q171q350: [ 23   3  18 -22   0 -65  50 -65 -97  56 -27 -18  16 -31 -46  37 -75 -90
   2 -80 -60  21 -53  14 -57  72  11 -53  14 -56 -47   0 -54  18]
q153q550: [ 11 -10  13  -5  12 -29  41   8 -30  23 -16  -3   8   4 -14 -50  -2 -43
 -16 -24  11 -16  13  -3 -15  -5  48  16 -32  -4 -11 -10  25   9]
q558q216: [  7   7   1 -24   3 -23   1  18  -4  -4  22  13  -2   8   3  12  -2   8
  -2  -2 -16  -5   3  -8  18  11 -17  -4 -13  12 -13  13   9  13]
q832q880: [-15  14 -11  16 -16   5  -7 -20  21  32   3 -20  11  -6  25 -30  -1 -10
 -13 -11   6  14 -21 -13 -25   8 -23 -14 -11  -1   5 -19   0  15]
q558q216: [  4 -13 -13  -3 -15 -15  18 -15  14 -10  25  39  25  -1  -9   0 -10  35
  22 -13  -7   9   9   0   7  27  -2   1   3   5   2   2  -9 -11]
q574q299: [ 16  -4  22  -3  -7  14   5  -8   3  -8 -14  14  -9  -6   0  -7 -10   7
  13 -17   2  -4   0  12   1  25  -6   5   3 -10  15  -9   0 -20]
q832q880: [ 24  38 -36  -2  20 -31 -27  48 -13  20 -15 -27 -21 -15 -12  -7 -12   5
 -12  26 -15  -3  -3  14  -1 -12 -10  -3  40  22 -17   6   4 -31]
[-15   1  -6  15  -3  29 -18  28  43 -28  10   7  -2  15  24 -17  40  35
   3  29  25  -5  21  -4  26 -28  -8  16  -2  18  23  -6  25  -4]	q171q350
[ 13  28  -1 -11  11 -11   4  18 -26   9  -1  -5  -5 -14 -21 -13   6  20
  13  19   4 -23  22   8  28  10  14   6  19  12  -2   4   2   1]	q832q880
[ 34  -5 -27  12   6 -16 -45  23  27  29 -20 -16 -27  21  10  27 -47 -11
 -45 -15 -28   7 -33  -5 -44 -13 -18  -2  14  16  -1   1   9 -48]	q832q880
[-31   6 -23  11  19 -25 -19  -1  -5 -12  18 -29   7  15 -26 -20  19   6
   1  22 -34   4 -18 -24  -7 -22  11   9 -23 -16 -46  21 -14  27]	q574q299
q220q790: [  4  -4   8   1  12   4  -2  -5 -14   9  -5   2  -7  16   1  -8 -15  24
 -11  13 -10   8   1  16  -1 -25  -3 -24  15  -4  16  -4   7 -17]
[  3  -4 -11   9 -13  12  33  -5  35 -11  15  -6  -1  -8   5   0  -6  24
  31  -5  14  10   0  -1 -32  12  12  -4  -7 -13   7 -13  11 -14]	q558q216
q384q135: [-15  -4 -14   3  -5   1  11   8   4  -6  -1  -5   4  -6  12  12  -3  -2
   7   0  -6  -4  -2 -10   7 -12   9  -3   2  -1   7   2  -8   1]
[  8  -5  10 -12   3 -19  12 -15 -25  15  -6 -13   5 -15 -16  14 -28 -22
   0 -24 -13   7 -17   5 -14  25   8 -11   8 -13 -17   5 -16   6]	q171q350
q574q299: [  6   4 -18  -3 -18  -6 -15  11   5  -6 -13   5  -2  13  -2  36  42   4
   0 -16  24  -6  11 -27  -9  -1  -7  30 -20  22   9  -3  35  10]
q220q790: [  8 -12   7  -2   4   7   3  -3 -16   3  -1   0  -6  12  -4 -17 -13  30
  -9  11  -2   8   6  16   0 -23 -10 -23   8 -10  19  -5  -5 -26]
q384q135: [-15 -20  -8   3  20 -10  -5  18 -14 -36   7  -4 -14  -5  18  13 -26  -6
   4   5   2 -13   1 -29  21 -35  11 -11 -14  11   3  22  -9   3]
[ 15  -2  11 -23   0 -33  30 -34 -59  33 -17 -12  11 -19 -34  28 -43 -52
   3 -43 -34  12 -35   3 -39  48   8 -32  13 -31 -31   3 -29  13]	q171q350
q798q428: [ 19  20  11 -17   4  -2   8   5  -6 -14 -13 -18 -12  14 -10  -6  22 -11
 -13   7  -7   2   6   6 -31  -5   2   0  10   5   2   5  18  -1]
[ -1  15  -3  10   7  36  15  14  13   7 -24 -46 -26  -3   2   0   7 -16
  13   2  23 -15 -25   5 -38 -13  18   1  -6  -5   7 -24  16   6]	q558q216
q153q550: [ -4  50   1 -21  54  -1 -17  53  17  28  -1 -19  30  11  10  60  -6 -10
  16 -18  37  24 -13  29 -20  -1 -22 -37   5   0   2  -3   5   5]
q709q534: [  6 -39   1 -40  10 -30  30  55 -16 -27  22  31  -9   5 -40 -16  11 -11
   5  -5 -16  24   9  25  -1  12  18 -62  -8 -20 -14 -17 -11  11]
[  3  -5   4  -3  -3 -11  16  -9 -14  10 -14  -8   2 -10 -13   6 -13 -17
  -4 -14 -12   6 -14   5 -17  14   1 -11   2 -13  -9  -2 -14   4]	q171q350
[-13   7   6   6   7 -30   8 -26  27  -4 -18  -7   5  -9  28  15   6  -8
  10 -15   3  16  22  -7  -7 -54   8   8  24  -8   5 -30 -25  17]	q384q135
[-12   4  -4  -9 -21  -3  12  12  -1 -17 -18 -18  14 -12 -13  36 -11   5
 -23 -28 -18   2 -13 -21   2 -23  -8  26   9   0 -39  26  17  36]	q574q299
q798q428: [  1  -8  21 -14 -13  13   7 -10  -9   0   6   3   6  -8  26 -21   8  15
  -7  -4  -2  12  -2  -6  21 -17   0   4 -12 -17  25  20 -17   5]
[ -1  -4   6  19 -10  13   9  11  25  -8 -15 -16  -7 -14   2 -21  -3   6
  22   2   7   8   2  13 -31   3   7   3   9  -5   9  -9   8  -2]	q558q216
[-11  -2 -26  10   3 -15   3  30 -14  13   7 -18 -17  11  10   5  11 -15
 -22  21  26  20  17 -14   5 -17  23 -22  -6   3   9  -2   2 -10]	q574q299
[ -1   3 -18 -14 -21 -13  13   8  33  -1  27   8  25 -35  19   7  34 -27
  26   3  -7  -9   8   9  24  49   0  16 -24  -4 -38  24 -21  19]	q220q790
[ -7  13  -7  11   4   7 -15  -4  -2 -16  -7  -6  -9   6  -8  10  -7 -15
  -3 -17  12 -10 -15 -25 -24  -2  22  21   4  13   4 -18  15  14]	q220q790
[-15   2   7   5  31 -32  23   0 -10  13   4   3   2 -18  15 -11  -6  -7
  16 -26  38 -15 -23  -2  -5  19  37   8 -48   6 -34 -13   8  36]	q153q550
[-34   2 -25  10   7  19   1   4  14  -9   6  -7   4 -12  18  16 -19  31
  13   3   3 -24   2 -13  11  11  -1  -3  -8  25  -2  10 -13   9]	q153q550
q828q785: [  0  29  19  17   9 -15  -7  -4  -2  30 -16  21  15  28 -22  46   9  10
  39 -54 -54 -35  28  19 -25 -47  -6 -42 -38  30 -66 -30 -20  15]
[ 23  12   4   0 -13  -2  -1  -5  -3  36  -8  -8   9  26  -5  -4  35   1
   7  22 -14  22  -8  14  25  51  13 -23  -7 -21 -22  25  13 -18]	q384q135
[  2  -5  -7   3  -4   3   7   3  -2 -18   6 -13  -5  -8   6 -18   1  -7
 -22  24  25  23 -13  -8  14  23   9  23  17 -16  34  11   7  -8]	q828q785
[  0   9   2  13  -5  15  -7 -27  -6   9 -14 -13   2   0  11  15  -6  15
 -10   0   4  -3  -5  -6   1  -5  -4  32  12  11  10   4   0 -10]	q709q534
[  8   5  41 -23 -23  18  -6 -21 -17 -13  31 -11  15 -13  26 -17  29  34
   4  10 -20   7   0 -25  25 -19  -4  -6  -2 -23  26  16 -14 -16]	q798q428
[ 13   0  25  -1  17   8  -3  -6 -37  -3 -27  -1 -20  34 -15 -10 -31  37
 -24  -1   2   9   1  -5 -19 -49  -9 -20  22  -4  38 -16   8 -32]	q220q790
